[[135 129 131 128 129 130 125 114]
 [121 121 128 129 132 145 127 122]
 [119 114 126 137 121 128 127 139]
 [140 124 138 135 143 138 111 132]
 [132 141 133 106 121 123 134 129]
 [107 118 127 132 129 130 127 138]
 [121 123 122 137 116 112 135 120]]
->
[[132 141 133 106 121 123 134 129]
 [135 129 131 128 129 130 125 114]
 [140 124 138 135 143 138 111 132]
 [121 123 122 137 116 112 135 120]
 [121 121 128 129 132 145 127 122]
 [107 118 127 132 129 130 127 138]
 [119 114 126 137 121 128 127 139]]

[[118 130 145 130 127 143 107 130]
 [143 139 111 117 146 121 145 117]
 [115 117 133 123 106 135 133 123]
 [132 127 144 128 129 124 141 128]
 [128 133 133 124 133 135 123 124]]
->
[[143 139 111 117 146 121 145 117]
 [128 133 133 124 133 135 123 124]
 [118 130 145 130 127 143 107 130]
 [132 127 144 128 129 124 141 128]
 [115 117 133 123 106 135 133 123]]

[[139 123 130 116 128 129 119 125 128 116 119]
 [112 137 120 144 133 125 137 135 124 146 146]
 [106 140 121 149 130 123 142 132 126 150 144]
 [122 132 126 131 130 125 129 127 127 131 130]
 [128 128 127 128 130 129 128 131 126 130 132]
 [123 131 127 132 127 126 130 126 128 131 127]
 [129 127 128 128 129 129 128 130 127 128 130]
 [146 118 134 110 126 132 116 124 130 109 113]]
->
[[106 140 121 149 130 123 142 132 126 150 144]
 [112 137 120 144 133 125 137 135 124 146 146]
 [122 132 126 131 130 125 129 127 127 131 130]
 [123 131 127 132 127 126 130 126 128 131 127]
 [128 128 127 128 130 129 128 131 126 130 132]
 [129 127 128 128 129 129 128 130 127 128 130]
 [139 123 130 116 128 129 119 125 128 116 119]
 [146 118 134 110 126 132 116 124 130 109 113]]

[[125 124 124 127 152 128 139 129 133 119 127 122 123]
 [130 125 131 128 121 128 124 126 127 129 131 128 125]
 [116 128 125 130 124 124 127 122 127 125 127 128 132]
 [135 127 115 128 134 126 150 140 115 124 131 128 139]
 [129 139 131 128 121 128 144 121 138 134 120 127 121]]
->
[[129 139 131 128 121 128 144 121 138 134 120 127 121]
 [116 128 125 130 124 124 127 122 127 125 127 128 132]
 [135 127 115 128 134 126 150 140 115 124 131 128 139]
 [130 125 131 128 121 128 124 126 127 129 131 128 125]
 [125 124 124 127 152 128 139 129 133 119 127 122 123]]

[[138 120 120]
 [107 150 147]
 [120 135 133]
 [132 122 123]
 [116 139 138]
 [123 134 133]
 [133 124 124]
 [109 148 148]]
->
[[107 150 147]
 [109 148 148]
 [116 139 138]
 [120 135 133]
 [123 134 133]
 [133 124 124]
 [132 122 123]
 [138 120 120]]

[[102 127]
 [113 131]
 [116 128]
 [126 129]]
->
[[113 131]
 [126 129]
 [116 128]
 [102 127]]

[[154 134 129 143 118 123 154]
 [142 128 129 136 125 128 145]
 [141 133 129 137 123 126 138]
 [130 126 128 128 128 128 132]
 [ 98 119 126 108 136 130 102]
 [101 118 126 109 136 130 107]
 [114 129 128 122 133 130 109]
 [131 127 128 128 125 126 134]
 [108 121 127 115 135 130 110]
 [143 135 129 139 123 126 139]
 [118 116 127 117 133 130 128]]
->
[[143 135 129 139 123 126 139]
 [154 134 129 143 118 123 154]
 [141 133 129 137 123 126 138]
 [114 129 128 122 133 130 109]
 [142 128 129 136 125 128 145]
 [131 127 128 128 125 126 134]
 [130 126 128 128 128 128 132]
 [108 121 127 115 135 130 110]
 [ 98 119 126 108 136 130 102]
 [101 118 126 109 136 130 107]
 [118 116 127 117 133 130 128]]
---
[[120 121 134 124]
 [127 139 126 110]
 [137 123 126 121]
 [121 122 137 125]
 [137 123 130 122]
 [138 122 136 125]
 [137 124 128 122]
 [135 123 130 123]
 [116 102 132 133]
 [124 136 127 117]
 [121 129 126 124]
 [125 124 131 120]]
->
[[121 134 124 120]
 [139 126 110 127]
 [123 126 121 137]
 [122 137 125 121]
 [123 130 122 137]
 [122 136 125 138]
 [124 128 122 137]
 [123 130 123 135]
 [102 132 133 116]
 [136 127 117 124]
 [129 126 124 121]
 [124 131 120 125]]

[[130 122 128 118 130 116 125 124 123 130 128 141 129]
 [127 125 132 124 128 116 124 123 123 127 126 137 127]
 [130 127 131 150 129 120 123 124 123 125 117 133 127]
 [127 123 133 134 127 117 123 123 120 128 125 137 128]
 [127 123 132 136 127 117 123 123 121 128 125 137 130]]
->
[[122 128 118 130 116 125 124 123 130 128 141 129 130]
 [125 132 124 128 116 124 123 123 127 126 137 127 127]
 [127 131 150 129 120 123 124 123 125 117 133 127 130]
 [123 133 134 127 117 123 123 120 128 125 137 128 127]
 [123 132 136 127 117 123 123 121 128 125 137 130 127]]

[[127 140 142 114 113 140 141 124 115]
 [129 121 120 136 137 121 120 130 136]
 [129 118 115 141 141 117 116 132 140]
 [126 147 151 105 104 148 149 121 107]
 [127 141 144 112 112 142 143 123 113]]
->
[[140 142 114 113 140 141 124 115 127]
 [121 120 136 137 121 120 130 136 129]
 [118 115 141 141 117 116 132 140 129]
 [147 151 105 104 148 149 121 107 126]
 [141 144 112 112 142 143 123 113 127]]

[[123 123 132 133 126]
 [148 148 111 110 134]
 [108 107 145 147 122]
 [102 102 150 152 120]]
->
[[123 132 133 126 123]
 [148 111 110 134 148]
 [107 145 147 122 108]
 [102 150 152 120 102]]

[[123 135 124 130]
 [125 131 154 122]
 [107 125 139 140]
 [130 127 126 126]
 [125 131 154 122]
 [132 125 129 134]
 [113 135 140 135]
 [130 127 126 126]
 [133 125 132 139]
 [117 133 125 122]
 [107 135 147 140]
 [133 124 131 138]]
->
[[135 124 130 123]
 [131 154 122 125]
 [125 139 140 107]
 [127 126 126 130]
 [131 154 122 125]
 [125 129 134 132]
 [135 140 135 113]
 [127 126 126 130]
 [125 132 139 133]
 [133 125 122 117]
 [135 147 140 107]
 [124 131 138 133]]

[[118 146 139]
 [135 147 101]
 [111 130 142]]
->
[[146 139 118]
 [147 101 135]
 [130 142 111]]
